Below are the code and all the weights of a small trained network. Each question names an input and a class and asks about switching units off, where a switched-off unit gives its printed mean instead of its output.

import numpy as np


def w(rows, s, z=0):
    codes = np.array(rows[::2]) - 128.0
    scale = np.full(codes.shape[1], s)
    scale[-1] = z or s
    return codes * scale


def norm(h):
    return h / np.sqrt((h * h).mean(-1, keepdims=True) + 1e-5)


def f(y):
    return y / 2 * (1 + np.tanh(0.7978845608 * (y + 0.044715 * y**3)))


def log_softmax(a):
    a = a - a.max(-1, keepdims=True)
    return a - np.log(np.exp(a).sum(-1, keepdims=True))


def net(x, mask):
    res = np.array(x, float).reshape(1, 3) / 4 @ E
    u = 0
    for l in range(3):
        y = f(norm(res) @ A[l][:, :-1].T + A[l][:, -1])
        res = res + np.where(mask[u : u + 7], y, B[l][:, -1]) @ B[l][:, :-1]
        u += 7
    return log_softmax(norm(res)[-1] @ U[:, :-1].T + U[:, -1])


A, B = {}, {}
E = w([
[177,82,105,130,4,181,190,146],'x0',
[210,35,109,166,172,119,77,162],'x1',
[185,181,2,155,122,60,158,84],'x2',
],0.012)
A[0] = w([
[45,205,129,76,94,158,167,72,144],'0.n0',
[105,77,229,95,143,107,157,166,3],'0.n1',
[78,117,64,70,96,121,110,172,68],'0.n2',
[199,26,156,160,111,55,36,81,147],'0.n3',
[66,45,253,128,107,150,132,151,190],'0.n4',
[133,153,133,143,143,121,158,198,15],'0.n5',
[117,153,5,202,94,79,133,86,158],'0.n6',
],0.0048,0.0062)
B[0] = w([
[110,22,128,180,157,51,184,207,219],'0.n0',
[63,79,75,234,133,171,124,54,118],'0.n1',
[136,114,144,141,130,117,131,73,106],'0.n2',
[97,127,183,96,145,79,244,116,188],'0.n3',
[109,109,2,75,121,116,105,64,253],'0.n4',
[93,73,131,253,98,151,184,38,95],'0.n5',
[100,107,102,26,169,190,106,126,216],'0.n6',
],0.0092,0.0051)
A[1] = w([
[135,110,130,33,113,84,121,74,116],'1.n0',
[150,167,172,81,165,170,152,245,115],'1.n1',
[161,114,141,154,64,138,173,113,88],'1.n2',
[89,83,191,125,130,207,106,139,53],'1.n3',
[68,202,167,151,95,143,186,109,44],'1.n4',
[172,88,134,173,160,140,121,132,3],'1.n5',
[202,59,143,189,168,140,107,138,41],'1.n6',
],0.011,0.0045)
B[1] = w([
[115,131,115,152,169,159,149,170,254],'1.n0',
[93,111,127,143,134,159,129,152,154],'1.n1',
[161,210,205,148,175,140,65,148,200],'1.n2',
[138,165,6,32,110,123,117,16,195],'1.n3',
[164,71,197,64,123,10,196,149,170],'1.n4',
[129,158,171,64,120,96,193,120,126],'1.n5',
[78,107,168,84,94,46,200,166,181],'1.n6',
],0.012,0.0045)
A[2] = w([
[85,82,169,112,124,165,94,86,43],'2.n0',
[180,114,156,152,21,201,144,139,48],'2.n1',
[177,171,52,158,144,102,149,103,2],'2.n2',
[101,174,188,176,184,92,53,108,29],'2.n3',
[124,161,183,104,157,194,138,171,88],'2.n4',
[96,87,89,249,134,155,94,187,74],'2.n5',
[107,95,167,128,102,68,173,138,93],'2.n6',
],0.015,0.0051)
B[2] = w([
[166,146,87,78,7,185,152,144,162],'2.n0',
[158,225,208,177,223,89,47,64,245],'2.n1',
[57,78,114,80,17,188,106,104,198],'2.n2',
[227,194,204,222,81,159,102,101,210],'2.n3',
[95,118,108,195,121,160,137,109,163],'2.n4',
[99,85,69,213,174,172,136,192,153],'2.n5',
[151,77,143,144,165,102,158,156,253],'2.n6',
],0.013,0.0058)
U = w([
[105,130,43,49,51,177,101,79,109],'0',
[193,231,239,211,154,103,83,95,232],'1',
[127,58,177,103,144,19,212,204,195],'2',
[106,98,90,254,155,185,134,173,3],'3',
],0.018,0.0015)

Each question gives the input, the list of numbers given to net, and the class t.
The units are the neurons (one row each of A and B). Each row of codes is followed by its name. A weight is (code - 128) times the scale printed after its matrix; where a second scale follows, it is the last column's (A, B and U).
mask holds one flag per neuron, layer by layer. A switched-off neuron (its flag False) gives its mean, the last column of its row in B, instead of its output. The means were averaged over made-up inputs and are rounded, as every weight is.
A unit's drop is (log p(t) with every unit on - log p(t) with that unit switched off) / (log p(t) with every unit on - log p(t) with every unit switched off).
The circuit of an input: a set's keep is (log p(t) with only the set's units on - log p(t) with every unit switched off) / (log p(t) with every unit on - log p(t) with every unit switched off). Starting from the 12 units with the biggest drops (on a tie, the unit counted first), units are removed one at a time, each time the one whose removal leaves the highest keep (on an exact tie, the one counted first), for as long as the keep stays at least 0.8.
circuit, biggest first: the units of the circuit, biggest drop first
most important unit: the unit with the biggest drop
k most important neurons: the k neurons with the biggest drops, biggest first
top k neurons in layer l: the k neurons of layer l with the biggest drops, biggest first
drop when u is switched off: that unit's drop, to one decimal
input [-5,7,4], class 2: circuit, biggest first => 1.n6
input [0,2,-2], class 3: circuit, biggest first => 0.n4, 1.n0
input [6,-8,-7], class 2: 4 most important neurons => 1.n4, 0.n6, 0.n0, 2.n6
input [1,-6,-5], class 2: top 2 neurons in layer 2 => 2.n6, 2.n2
input [-1,0,3], class 3: circuit, biggest first => 0.n6, 1.n3, 1.n0
input [-3,1,-1], class 3: 3 most important neurons => 2.n5, 1.n0, 1.n3
input [3,3,2], class 3: 2 most important neurons => 0.n0, 0.n3
input [3,-7,-8], class 0: 2 most important neurons => 1.n3, 0.n3
input [7,-7,-1], class 1: 3 most important neurons => 2.n1, 1.n2, 0.n3
input [-7,8,4], class 2: top 2 neurons in layer 1 => 1.n6, 1.n2
input [3,0,3], class 3: 3 most important neurons => 1.n3, 0.n4, 0.n6
input [5,-5,1], class 1: 3 most important neurons => 0.n3, 2.n1, 1.n2
input [-5,-6,3], class 2: 3 most important neurons => 1.n4, 1.n2, 2.n1
input [-1,1,2], class 3: most important unit => 0.n4
input [8,7,-3], class 1: 2 most important neurons => 2.n1, 0.n0
input [8,1,5], class 1: 2 most important neurons => 2.n1, 0.n4
input [-4,8,6], class 2: 2 most important neurons => 0.n4, 1.n6
input [-1,-4,1], class 2: drop when 1.n2 is switched off => 0.1
input [7,-6,-1], class 1: drop when 2.n1 is switched off => 0.7
input [6,1,1], class 1: most important neuron => 2.n1
input [6,1,-2], class 1: drop when 2.n1 is switched off => 0.1
input [0,-3,-3], class 3: drop when 2.n5 is switched off => 0.2
